Below is a small trained network, with its code and all its weights. Each question gives an input and a target symbol and asks what happens when units are switched off, that is, made to give their printed mean instead of their output.

import numpy as np


def w(rows, s, z=0):
    codes = np.array(rows[::2]) - 128.0
    scale = np.full(codes.shape[1], s)
    scale[-1] = z or s
    return codes * scale


def norm(h):
    return h / np.sqrt((h * h).mean(-1, keepdims=True) + 1e-5)


def softmax(a):
    e = np.exp(a - a.max(-1, keepdims=True))
    return e / e.sum(-1, keepdims=True)


def log_softmax(a):
    a = a - a.max(-1, keepdims=True)
    return a - np.log(np.exp(a).sum(-1, keepdims=True))


def net(x, mask):
    ids = ['βγδζηθλξπστφ'.index(c) for c in x.split()]
    T = len(ids)
    res = E[ids] + P[:T]
    u = 0
    for l in range(3):
        r = norm(res)
        for j in range(2):
            rows = slice(4 * j, 4 * j + 4)
            q, k, v = (r @ M[l][rows].T for M in (Q, K, V))
            z = softmax(np.where(np.tri(T) > 0, q @ k.T / 4**0.5, -1e9)) @ v
            o = O[l][rows]
            res = res + np.where(mask[u + j], z, o[:, -1]) @ o[:, :-1]
        u += 2
    return log_softmax(norm(res)[-1] @ U[:, :-1].T + U[:, -1])


Q, K, V, O = {}, {}, {}, {}
E = w([
[58,90,125],'β',
[135,104,113],'γ',
[109,46,117],'δ',
[8,160,147],'ζ',
[83,176,109],'η',
[165,114,175],'θ',
[62,157,175],'λ',
[92,175,186],'ξ',
[125,166,73],'π',
[118,156,180],'σ',
[110,126,173],'τ',
[137,95,137],'φ',
],0.016)
P = w([
[172,130,93],'0',
[71,112,115],'1',
[110,87,71],'2',
[148,59,221],'3',
[62,133,137],'4',
[79,109,43],'5',
[145,59,252],'6',
[87,108,47],'7',
],0.012)
Q[0] = w([
[146,126,79],'0.h1',
[171,116,166],'0.h1',
[249,120,178],'0.h1',
[73,44,40],'0.h1',
[194,144,253],'0.h2',
[84,69,40],'0.h2',
[144,151,223],'0.h2',
[180,179,150],'0.h2',
],0.0062)
K[0] = w([
[128,146,127],'0.h1',
[72,74,48],'0.h1',
[90,111,127],'0.h1',
[196,254,105],'0.h1',
[106,253,203],'0.h2',
[146,59,94],'0.h2',
[116,184,185],'0.h2',
[155,216,117],'0.h2',
],0.0083)
V[0] = w([
[44,135,140],'0.h1',
[139,5,83],'0.h1',
[57,115,155],'0.h1',
[36,108,124],'0.h1',
[2,50,176],'0.h2',
[94,136,242],'0.h2',
[171,218,77],'0.h2',
[173,89,116],'0.h2',
],0.0069)
O[0] = w([
[204,137,91,156],'0.h1',
[142,57,126,165],'0.h1',
[200,178,3,163],'0.h1',
[196,119,82,166],'0.h1',
[143,74,9,253],'0.h2',
[147,84,113,147],'0.h2',
[164,167,206,35],'0.h2',
[50,155,126,135],'0.h2',
],0.0053,0.0056)
Q[1] = w([
[92,166,101],'1.h1',
[170,60,146],'1.h1',
[158,217,237],'1.h1',
[67,250,68],'1.h1',
[81,122,59],'1.h2',
[187,86,200],'1.h2',
[102,150,77],'1.h2',
[230,58,255],'1.h2',
],0.0078)
K[1] = w([
[107,88,150],'1.h1',
[141,238,174],'1.h1',
[39,180,22],'1.h1',
[139,67,100],'1.h1',
[111,58,85],'1.h2',
[219,209,126],'1.h2',
[38,115,81],'1.h2',
[181,254,216],'1.h2',
],0.01)
V[1] = w([
[110,144,154],'1.h1',
[75,78,254],'1.h1',
[38,143,91],'1.h1',
[145,183,217],'1.h1',
[130,123,85],'1.h2',
[189,233,65],'1.h2',
[184,146,153],'1.h2',
[66,98,121],'1.h2',
],0.0081)
O[1] = w([
[157,133,89,123],'1.h1',
[169,125,97,229],'1.h1',
[84,87,100,124],'1.h1',
[180,213,92,92],'1.h1',
[155,138,114,161],'1.h2',
[88,207,194,3],'1.h2',
[2,117,193,48],'1.h2',
[231,96,142,215],'1.h2',
],0.0072,0.0043)
Q[2] = w([
[109,85,250],'2.h1',
[87,173,28],'2.h1',
[88,205,39],'2.h1',
[94,194,103],'2.h1',
[162,177,134],'2.h2',
[145,133,154],'2.h2',
[73,165,93],'2.h2',
[97,94,153],'2.h2',
],0.012)
K[2] = w([
[83,177,187],'2.h1',
[143,49,112],'2.h1',
[132,10,83],'2.h1',
[41,71,62],'2.h1',
[178,165,180],'2.h2',
[122,71,125],'2.h2',
[57,121,157],'2.h2',
[84,159,57],'2.h2',
],0.013)
V[2] = w([
[140,155,2],'2.h1',
[137,168,32],'2.h1',
[165,233,206],'2.h1',
[204,56,145],'2.h1',
[149,81,53],'2.h2',
[240,187,178],'2.h2',
[175,114,144],'2.h2',
[55,129,179],'2.h2',
],0.0099)
O[2] = w([
[160,178,2,206],'2.h1',
[121,190,110,172],'2.h1',
[147,163,216,1],'2.h1',
[191,87,105,208],'2.h1',
[91,214,118,236],'2.h2',
[209,118,137,72],'2.h2',
[197,131,98,140],'2.h2',
[84,58,144,62],'2.h2',
],0.01,0.0076)
U = w([
[91,75,110,42],'β',
[166,138,109,62],'γ',
[114,1,96,84],'δ',
[16,155,113,54],'ζ',
[98,217,133,121],'η',
[180,65,168,240],'θ',
[56,151,141,207],'λ',
[121,189,144,179],'ξ',
[97,197,134,140],'π',
[144,169,156,255],'σ',
[174,147,114,93],'τ',
[163,88,110,36],'φ',
],0.013,0.0038)

Each question gives the input, a string of symbols that net reads in full, and the target symbol t.
The units are the heads (4 rows each of Q, K, V and O). Each row of codes is followed by its name. A weight is (code - 128) times the scale printed after its matrix; where a second scale follows, it is the last column's (O and U).
mask holds one flag per head, layer by layer. A switched-off head (its flag False) gives its mean, the last column of its rows in O, instead of its output. The means were averaged over made-up inputs and are rounded, as every weight is.
A unit's drop is (log p(t) with every unit on - log p(t) with that unit switched off) / (log p(t) with every unit on - log p(t) with every unit switched off).
The circuit of an input: a set's keep is (log p(t) with only the set's units on - log p(t) with every unit switched off) / (log p(t) with every unit on - log p(t) with every unit switched off). Starting from all 6 units, units are removed one at a time, each time the one whose removal leaves the highest keep (on an exact tie, the one counted first), for as long as the keep stays at least 0.8.
units of the circuit, in order: the units of the circuit, biggest drop first
unit that matters most: the unit with the biggest drop
heads that matter: for each layer, one digit per head in row order, 1 if its drop is at least 0.15 and else 0, layers parted by /
drop when u is switched off: that unit's drop, to one decimal
input ζ γ θ π λ ζ ξ, target ζ: unit that matters most -> 1.h1
input ζ θ δ ζ λ ζ σ, target ζ: units of the circuit, in order -> (1.h2, 1.h1, 0.h1, 2.h1)
input δ δ φ λ δ δ η, target δ: heads that matter -> 01 / 10 / 10
input θ λ δ φ, target θ: heads that matter -> 11 / 11 / 10
input δ λ ζ σ, target δ: units of the circuit, in order -> (1.h1, 2.h1)
input ζ δ θ δ β η ξ, target ζ: units of the circuit, in order -> (1.h2, 1.h1, 0.h1, 2.h1)
input θ φ δ ζ, target θ: units of the circuit, in order -> (2.h1, 0.h2, 0.h1)
input θ γ θ γ, target θ: units of the circuit, in order -> (2.h1, 0.h2)
input ζ θ δ δ λ γ θ, target ζ: units of the circuit, in order -> (1.h2, 0.h1, 1.h1, 2.h1)
input θ β ζ π δ θ ζ, target θ: units of the circuit, in order -> (2.h1, 0.h2)
input δ τ θ δ ζ θ θ, target δ: heads that matter -> 00 / 10 / 00
input δ φ β β β β θ, target δ: units of the circuit, in order -> (1.h1, 2.h2)
input ζ η σ β, target ζ: heads that matter -> 10 / 11 / 10
input δ λ λ σ, target δ: units of the circuit, in order -> (1.h1, 2.h1)
input ζ δ γ δ δ σ β, target ζ: unit that matters most -> 0.h1
input θ δ δ δ, target θ: units of the circuit, in order -> (2.h1, 0.h1, 0.h2)
input θ σ λ λ τ δ ξ, target θ: drop when 2.h1 is switched off -> 1.1
input ζ δ δ σ ζ β θ, target ζ: drop when 2.h2 is switched off -> 0.1
input θ δ δ δ τ γ δ, target θ: drop when 0.h2 is switched off -> 1.0
input ζ β η γ, target ζ: drop when 2.h1 is switched off -> 0.3
